Below are the code and all the weights of a small trained network. Each question names an input and a class and asks about switching units off, where a switched-off unit gives its printed mean instead of its output.

import numpy as np


def w(rows, s, z=0):
    codes = np.array(rows[::2]) - 128.0
    scale = np.full(codes.shape[1], s)
    scale[-1] = z or s
    return codes * scale


def f(y):
    return y / 2 * (1 + np.tanh(0.7978845608 * (y + 0.044715 * y**3)))


def log_softmax(a):
    a = a - a.max(-1, keepdims=True)
    return a - np.log(np.exp(a).sum(-1, keepdims=True))


def net(x, mask):
    res = np.array(x, float).reshape(1, 7) / 4 @ E
    y = f(res @ A[0][:, :-1].T + A[0][:, -1])
    res = res + np.where(mask, y, B[0][:, -1]) @ B[0][:, :-1]
    return log_softmax(res[-1] @ U[:, :-1].T + U[:, -1])


A, B = {}, {}
E = w([
[133,128,133,136,121,129,137],'x0',
[30,230,105,225,119,181,80],'x1',
[187,122,166,78,3,191,26],'x2',
[245,218,55,123,135,53,122],'x3',
[144,128,139,140,131,139,136],'x4',
[121,129,127,125,121,122,131],'x5',
[129,130,128,124,129,131,129],'x6',
],0.011)
A[0] = w([
[138,124,187,93,134,161,84,147],'N0',
[142,5,162,101,133,122,169,129],'N1',
[113,129,108,78,93,158,113,103],'N2',
[64,209,94,208,129,133,92,138],'N3',
[69,67,166,143,173,153,143,72],'N4',
[73,216,112,108,133,162,109,149],'N5',
[93,139,101,132,191,86,199,134],'N6',
[72,212,92,193,123,168,123,151],'N7',
[176,75,97,31,160,65,170,128],'N8',
[158,104,177,77,38,191,31,141],'N9',
[161,78,178,34,149,78,170,119],'N10',
[33,28,205,136,103,182,148,84],'N11',
[200,35,144,60,141,45,178,149],'N12',
[115,128,106,120,212,120,205,123],'N13',
[190,147,126,116,74,115,55,108],'N14',
[128,129,137,132,133,92,96,2],'N15',
[231,251,65,129,132,51,154,66],'N16',
[78,130,109,173,168,97,198,144],'N17',
[100,132,131,137,221,54,198,132],'N18',
],0.011,0.0065)
B[0] = w([
[91,125,135,133,101,102,171,171],'N0',
[92,156,168,168,147,178,62,216],'N1',
[131,109,81,124,139,112,178,151],'N2',
[104,147,177,184,111,150,59,211],'N3',
[131,174,79,57,165,127,163,180],'N4',
[128,91,143,184,112,144,90,179],'N5',
[199,71,100,142,89,91,187,207],'N6',
[116,140,165,174,88,185,66,207],'N7',
[99,150,179,192,125,171,71,230],'N8',
[207,39,105,113,90,89,177,250],'N9',
[144,137,151,154,128,147,104,218],'N10',
[66,223,32,62,209,92,131,230],'N11',
[113,147,159,179,120,199,55,255],'N12',
[180,66,92,125,91,98,184,204],'N13',
[186,75,97,115,115,84,198,196],'N14',
[78,125,76,92,169,102,161,119],'N15',
[74,232,84,36,247,106,124,254],'N16',
[138,91,116,119,93,121,126,202],'N17',
[155,62,104,142,61,51,167,227],'N18',
],0.011,0.017)
U = w([
[124,163,191,221,69,210,50,251],'0',
[195,74,131,134,54,63,227,158],'1',
[96,250,83,57,216,96,150,47],'2',
],0.013,0.0015)

Each question gives the input, the list of numbers given to net, and the class t.
The units are the neurons (one row each of A and B). Each row of codes is followed by its name. A weight is (code - 128) times the scale printed after its matrix; where a second scale follows, it is the last column's (A, B and U).
mask holds one flag per neuron, in row order. A switched-off neuron (its flag False) gives its mean, the last column of its row in B, instead of its output. The means were averaged over made-up inputs and are rounded, as every weight is.
A unit's drop is (log p(t) with every unit on - log p(t) with that unit switched off) / (log p(t) with every unit on - log p(t) with every unit switched off).
The circuit of an input: a set's keep is (log p(t) with only the set's units on - log p(t) with every unit switched off) / (log p(t) with every unit on - log p(t) with every unit switched off). Starting from the 12 units with the biggest drops (on a tie, the unit counted first), units are removed one at a time, each time the one whose removal leaves the highest keep (on an exact tie, the one counted first), for as long as the keep stays at least 0.8.
units of the circuit, in order: the units of the circuit, biggest drop first
k most important neurons: the k neurons with the biggest drops, biggest first
drop when u is switched off: that unit's drop, to one decimal
input [2,5,8,-7,-5,-1,6], class 1: units of the circuit, in order => [N9]
input [-7,-2,7,8,1,0,-5], class 2: 4 most important neurons => [N16 N18 N6 N13]
input [7,-7,-6,-7,-2,3,2], class 0: 3 most important neurons => [N1 N16 N12]
input [5,-1,-4,4,-4,-6,-1], class 1: 2 most important neurons => [N11 N18]
input [-1,5,-5,4,-7,0,8], class 0: 2 most important neurons => [N3 N7]
input [-7,7,-8,-6,-8,4,-7], class 1: 4 most important neurons => [N6 N18 N12 N13]
input [-8,4,-3,4,4,4,-7], class 0: 2 most important neurons => [N11 N7]
input [0,7,-8,-2,-6,3,4], class 1: 2 most important neurons => [N6 N18]
input [3,8,-3,8,5,-2,-1], class 0: 2 most important neurons => [N7 N3]
input [0,2,4,5,8,-5,-3], class 2: 2 most important neurons => [N16 N18]
input [5,4,-4,4,4,-7,7], class 0: 2 most important neurons => [N11 N7]
input [6,-7,-7,8,2,-4,-2], class 2: 4 most important neurons => [N16 N9 N7 N3]
input [-8,-6,-3,5,0,8,6], class 0: 2 most important neurons => [N12 N8]
input [2,0,3,-7,-5,0,-2], class 2: units of the circuit, in order => [N11]
input [-7,5,5,-7,-8,3,-4], class 2: drop when N11 is switched off => 1.3
input [0,-2,3,-6,-2,-1,2], class 2: drop when N11 is switched off => 0.4
input [5,5,-6,3,7,-4,-2], class 1: drop when N1 is switched off => 0.3
input [5,4,0,-7,-5,-4,-4], class 2: drop when N11 is switched off => 1.0
